Below are the code and all the weights of a small trained network. Each question names an input and a class and asks about switching units off, where a switched-off unit gives its printed mean instead of its output.

import numpy as np


def w(rows, s, z=0):
    codes = np.array(rows[::2]) - 128.0
    scale = np.full(codes.shape[1], s)
    scale[-1] = z or s
    return codes * scale


def f(y):
    return np.maximum(y, 0)


def log_softmax(a):
    a = a - a.max(-1, keepdims=True)
    return a - np.log(np.exp(a).sum(-1, keepdims=True))


def net(x, mask):
    res = np.array(x, float).reshape(1, 8) / 4 @ E
    y = f(res @ A[0][:, :-1].T + A[0][:, -1])
    res = res + np.where(mask, y, B[0][:, -1]) @ B[0][:, :-1]
    return log_softmax(res[-1] @ U[:, :-1].T + U[:, -1])


A, B = {}, {}
E = w([
[128,129,126,127],'x0',
[88,58,1,168],'x1',
[36,194,184,229],'x2',
[30,56,139,37],'x3',
[127,144,121,121],'x4',
[128,133,124,126],'x5',
[128,128,130,128],'x6',
[129,120,134,130],'x7',
],0.0094)
A[0] = w([
[117,144,150,158,150],'n0',
[145,98,67,112,85],'n1',
[130,143,203,61,150],'n2',
[142,94,123,108,118],'n3',
[129,129,122,124,167],'n4',
[66,144,143,171,144],'n5',
[51,118,153,71,189],'n6',
[212,105,131,94,50],'n7',
[96,93,19,217,48],'n8',
[91,115,174,110,13],'n9',
[87,134,150,98,48],'n10',
[116,106,96,144,154],'n11',
[123,102,114,166,128],'n12',
[57,116,113,135,25],'n13',
[253,97,101,71,173],'n14',
[158,76,76,99,110],'n15',
[76,136,166,95,1],'n16',
[42,140,138,172,20],'n17',
[189,94,99,68,184],'n18',
[111,127,179,137,131],'n19',
[199,127,134,102,46],'n20',
[128,94,133,115,103],'n21',
[86,79,53,73,111],'n22',
[115,121,73,181,165],'n23',
[130,94,151,153,150],'n24',
[128,201,146,159,117],'n25',
[52,126,162,69,62],'n26',
[133,133,143,88,45],'n27',
[215,119,139,71,142],'n28',
[155,151,223,40,8],'n29',
[130,116,162,135,118],'n30',
[116,137,148,155,90],'n31',
[150,180,189,156,140],'n32',
[144,139,176,87,216],'n33',
[103,136,71,88,91],'n34',
[49,124,166,79,84],'n35',
[93,127,137,154,149],'n36',
[118,176,169,131,132],'n37',
[207,136,77,180,62],'n38',
],0.015,0.0089)
B[0] = w([
[137,121,105,148,179],'n0',
[172,116,146,168,176],'n1',
[75,138,110,101,225],'n2',
[155,132,122,143,161],'n3',
[125,116,120,132,154],'n4',
[102,135,76,96,212],'n5',
[164,107,209,110,248],'n6',
[98,135,54,145,170],'n7',
[45,172,74,53,218],'n8',
[113,124,75,142,149],'n9',
[93,153,88,118,152],'n10',
[147,122,152,129,176],'n11',
[128,146,132,116,158],'n12',
[152,105,202,125,163],'n13',
[70,164,140,40,243],'n14',
[164,88,142,172,197],'n15',
[106,147,63,165,155],'n16',
[123,130,216,73,186],'n17',
[158,114,195,146,229],'n18',
[146,111,128,137,177],'n19',
[119,129,48,133,156],'n20',
[135,132,127,149,150],'n21',
[179,109,144,215,234],'n22',
[99,107,165,79,197],'n23',
[138,150,116,136,148],'n24',
[143,114,82,186,198],'n25',
[72,160,87,79,198],'n26',
[138,104,161,111,140],'n27',
[71,138,100,79,206],'n28',
[159,110,251,55,203],'n29',
[138,112,121,125,147],'n30',
[155,126,134,129,152],'n31',
[169,134,91,211,218],'n32',
[104,146,58,156,220],'n33',
[185,145,147,150,168],'n34',
[75,131,103,71,205],'n35',
[136,139,92,112,178],'n36',
[154,104,110,167,193],'n37',
[96,124,198,54,172],'n38',
],0.031,0.013)
U = w([
[52,101,31,155,224],'0',
[90,59,146,131,198],'1',
[164,31,104,245,2],'2',
],0.011,0.0014)

Each question gives the input, the list of numbers given to net, and the class t.
The units are the neurons (one row each of A and B). Each row of codes is followed by its name. A weight is (code - 128) times the scale printed after its matrix; where a second scale follows, it is the last column's (A, B and U).
mask holds one flag per neuron, in row order. A switched-off neuron (its flag False) gives its mean, the last column of its row in B, instead of its output. The means were averaged over made-up inputs and are rounded, as every weight is.
A unit's drop is (log p(t) with every unit on - log p(t) with that unit switched off) / (log p(t) with every unit on - log p(t) with every unit switched off).
unit that matters most: the unit with the biggest drop
top k neurons: the k neurons with the biggest drops, biggest first
drop when u is switched off: that unit's drop, to one decimal
input [8,8,-2,-2,6,-1,-8,-6], class 1: unit that matters most -> n8
input [8,-2,-6,-4,-8,-2,1,1], class 0: top 2 neurons -> n7, n6
input [-6,8,-8,-1,-4,-1,-3,8], class 1: top 2 neurons -> n14, n8
input [-7,-2,-8,0,-5,-8,1,-5], class 0: top 3 neurons -> n7, n6, n20
input [4,-3,4,-1,8,5,-2,3], class 2: top 2 neurons -> n8, n14
input [3,-4,7,1,5,7,8,8], class 0: top 2 neurons -> n22, n5
input [-2,-3,0,-8,6,-6,-8,0], class 0: top 3 neurons -> n22, n6, n18
input [-8,-2,2,0,-1,-2,0,0], class 2: top 2 neurons -> n8, n14
input [4,-4,2,8,-4,-2,-8,-5], class 0: top 4 neurons -> n26, n16, n33, n18
input [7,5,8,5,2,2,1,-3], class 1: top 2 neurons -> n17, n13
input [7,4,7,5,6,0,-8,1], class 1: top 3 neurons -> n17, n13, n6
input [1,-1,4,3,2,5,4,-4], class 0: top 2 neurons -> n29, n18
input [-8,2,-8,1,-3,4,-7,-5], class 2: top 2 neurons -> n22, n15
input [-8,-5,2,7,5,3,7,-6], class 0: unit that matters most -> n26
input [3,8,-4,5,-7,6,1,7], class 2: drop when n22 is switched off -> 0.2
input [-6,8,-1,7,5,-6,-4,6], class 2: drop when n27 is switched off -> 0.0
input [-3,4,-3,-5,5,-8,2,7], class 1: drop when n38 is switched off -> 0.2
